Here is a tiny trained network, its code and every weight. The questions are about switching its units off for an input and a target symbol, where a switched-off unit gives its printed mean instead of its output.

import numpy as np


def w(rows, s, z=0):
    codes = np.array(rows[::2]) - 128.0
    scale = np.full(codes.shape[1], s)
    scale[-1] = z or s
    return codes * scale


def f(y):
    return y / 2 * (1 + np.tanh(0.7978845608 * (y + 0.044715 * y**3)))


def softmax(a):
    e = np.exp(a - a.max(-1, keepdims=True))
    return e / e.sum(-1, keepdims=True)


def log_softmax(a):
    a = a - a.max(-1, keepdims=True)
    return a - np.log(np.exp(a).sum(-1, keepdims=True))


def net(x, mask):
    ids = ['αβγζηθλμξπστφψω'.index(c) for c in x.split()]
    T = len(ids)
    res = E[ids] + P[:T]
    q, k, v = (res @ M[0].T for M in (Q, K, V))
    z = softmax(np.where(np.tri(T) > 0, q @ k.T / 3**0.5, -1e9)) @ v
    res = res + np.where(mask[0], z, O[0][:, -1]) @ O[0][:, :-1]
    y = f(res @ A[0][:, :-1].T + A[0][:, -1])
    res = res + np.where(mask[1:13], y, B[0][:, -1]) @ B[0][:, :-1]
    return log_softmax(res[-1] @ U[:, :-1].T + U[:, -1])


Q, K, V, O, A, B = {}, {}, {}, {}, {}, {}
E = w([
[167,139,97,157],'α',
[207,128,130,134],'β',
[160,137,93,162],'γ',
[207,131,128,127],'ζ',
[182,129,109,144],'η',
[133,144,79,183],'θ',
[138,154,86,180],'λ',
[218,81,166,210],'μ',
[232,92,158,143],'ξ',
[164,72,84,223],'π',
[132,159,131,178],'σ',
[170,147,201,204],'τ',
[182,62,50,45],'φ',
[121,234,156,5],'ψ',
[42,73,209,66],'ω',
],0.016)
P = w([
[146,182,32,164],'0',
[156,167,60,172],'1',
[195,143,116,162],'2',
[149,142,114,176],'3',
[117,133,118,195],'4',
[141,119,146,166],'5',
[142,94,176,153],'6',
[56,100,123,226],'7',
[48,124,102,253],'8',
],0.0068)
Q[0] = w([
[9,177,221,14],'head 0',
[183,140,84,205],'head 0',
[136,138,71,143],'head 0',
],0.012)
K[0] = w([
[243,188,60,149],'head 0',
[71,1,223,51],'head 0',
[123,101,205,139],'head 0',
],0.0095)
V[0] = w([
[166,199,138,237],'head 0',
[206,64,6,163],'head 0',
[114,39,152,144],'head 0',
],0.012)
O[0] = w([
[95,189,154,253,219],'head 0',
[71,55,80,144,254],'head 0',
[150,63,156,121,134],'head 0',
],0.011,0.003)
A[0] = w([
[102,129,183,136,121],'neuron 0',
[97,96,81,112,245],'neuron 1',
[93,188,140,76,205],'neuron 2',
[109,148,128,187,87],'neuron 3',
[152,113,162,246,157],'neuron 4',
[119,63,141,100,99],'neuron 5',
[170,31,120,123,125],'neuron 6',
[156,99,211,132,255],'neuron 7',
[120,76,82,183,153],'neuron 8',
[190,177,176,167,136],'neuron 9',
[36,124,229,123,172],'neuron 10',
[215,176,86,83,212],'neuron 11',
],0.012,0.0065)
B[0] = w([
[229,79,98,138,135],'neuron 0',
[200,204,135,193,177],'neuron 1',
[158,63,92,153,147],'neuron 2',
[107,89,98,2,197],'neuron 3',
[129,141,162,94,255],'neuron 4',
[111,148,126,123,144],'neuron 5',
[82,134,140,163,179],'neuron 6',
[148,153,71,157,181],'neuron 7',
[127,113,213,141,224],'neuron 8',
[87,108,73,55,178],'neuron 9',
[175,119,31,113,160],'neuron 10',
[96,112,102,172,213],'neuron 11',
],0.0097,0.017)
U = w([
[180,1,90,166,198],'α',
[133,236,71,159,244],'β',
[204,160,170,150,252],'γ',
[164,134,155,136,71],'ζ',
[191,87,186,141,166],'η',
[175,147,158,143,105],'θ',
[114,136,143,158,50],'λ',
[64,80,152,102,149],'μ',
[82,149,157,154,125],'ξ',
[123,57,145,47,28],'π',
[68,13,163,169,69],'σ',
[139,133,140,252,101],'τ',
[112,122,141,162,24],'φ',
[116,2,167,114,56],'ψ',
[68,125,147,150,85],'ω',
],0.0092,0.0045)

Each question gives the input, a string of symbols that net reads in full, and the target symbol t.
The units are the heads (3 rows each of Q, K, V and O) and the neurons (one row each of A and B). Each row of codes is followed by its name. A weight is (code - 128) times the scale printed after its matrix; where a second scale follows, it is the last column's (O, A, B and U).
mask holds one flag per unit, heads first, then neurons. A switched-off unit (its flag False) gives its mean, the last column of its rows in O or B, instead of its output. The means were averaged over made-up inputs and are rounded, as every weight is.
A unit's drop is (log p(t) with every unit on - log p(t) with that unit switched off) / (log p(t) with every unit on - log p(t) with every unit switched off).
The circuit of an input: a set's keep is (log p(t) with only the set's units on - log p(t) with every unit switched off) / (log p(t) with every unit on - log p(t) with every unit switched off). Starting from the 12 units with the biggest drops (on a tie, the unit counted first), units are removed one at a time, each time the one whose removal leaves the highest keep (on an exact tie, the one counted first), for as long as the keep stays at least 0.8.
circuit, biggest first: the units of the circuit, biggest drop first
unit that matters most: the unit with the biggest drop
top k neurons: the k neurons with the biggest drops, biggest first
input σ γ τ ω ω η ω β, target α: top 3 neurons	neuron 11; neuron 4; neuron 1
input θ γ π α λ μ, target ψ: top 4 neurons	neuron 3; neuron 4; neuron 1; neuron 8
input γ η σ, target μ: circuit, biggest first	head 0; neuron 3; neuron 1; neuron 9
input λ ψ β φ, target β: circuit, biggest first	neuron 1; head 0
input η ξ λ ζ ξ σ ζ ψ ζ, target β: top 2 neurons	neuron 8; neuron 3
input ψ φ μ π μ ψ η, target β: circuit, biggest first	head 0; neuron 8
input θ π ξ λ γ τ, target π: top 4 neurons	neuron 3; neuron 9; neuron 4; neuron 1
input θ ω γ η η π λ, target α: circuit, biggest first	head 0; neuron 4; neuron 11
input θ η ω γ β, target α: circuit, biggest first	head 0; neuron 11; neuron 4
input θ θ ψ φ, target β: circuit, biggest first	head 0; neuron 1
input φ λ π μ β η ω ζ, target α: circuit, biggest first	head 0; neuron 11; neuron 4; neuron 7
input γ η η β σ φ η, target τ: top 2 neurons	neuron 3; neuron 1
input η φ θ, target τ: unit that matters most	neuron 1
input ξ λ ω, target α: unit that matters most	neuron 10
input θ μ π, target σ: circuit, biggest first	head 0; neuron 8
input φ π β, target τ: circuit, biggest first	head 0; neuron 1; neuron 3; neuron 6
input β β π σ ξ η η φ π, target τ: circuit, biggest first	neuron 1; head 0; neuron 3; neuron 6
input α β σ τ σ β, target π: top 3 neurons	neuron 9; neuron 3; neuron 1
input β τ ω ω, target α: circuit, biggest first	neuron 10; neuron 0
input α β α σ τ β α, target π: top 3 neurons	neuron 3; neuron 9; neuron 1
input θ π ψ μ β, target β: top neuron	neuron 8
input η η τ θ τ σ π ψ τ, target β: top 3 neurons	neuron 8; neuron 7; neuron 10
input θ λ γ φ, target τ: circuit, biggest first	neuron 1; neuron 3; head 0; neuron 6
input σ τ θ ψ β μ β τ γ, target π: top 2 neurons	neuron 3; neuron 9
input ζ μ ω ζ η θ λ τ, target α: top 2 neurons	neuron 1; neuron 4
input θ τ π π φ θ, target τ: top 3 neurons	neuron 1; neuron 3; neuron 9
input γ ζ φ θ α ψ π, target β: unit that matters most	head 0
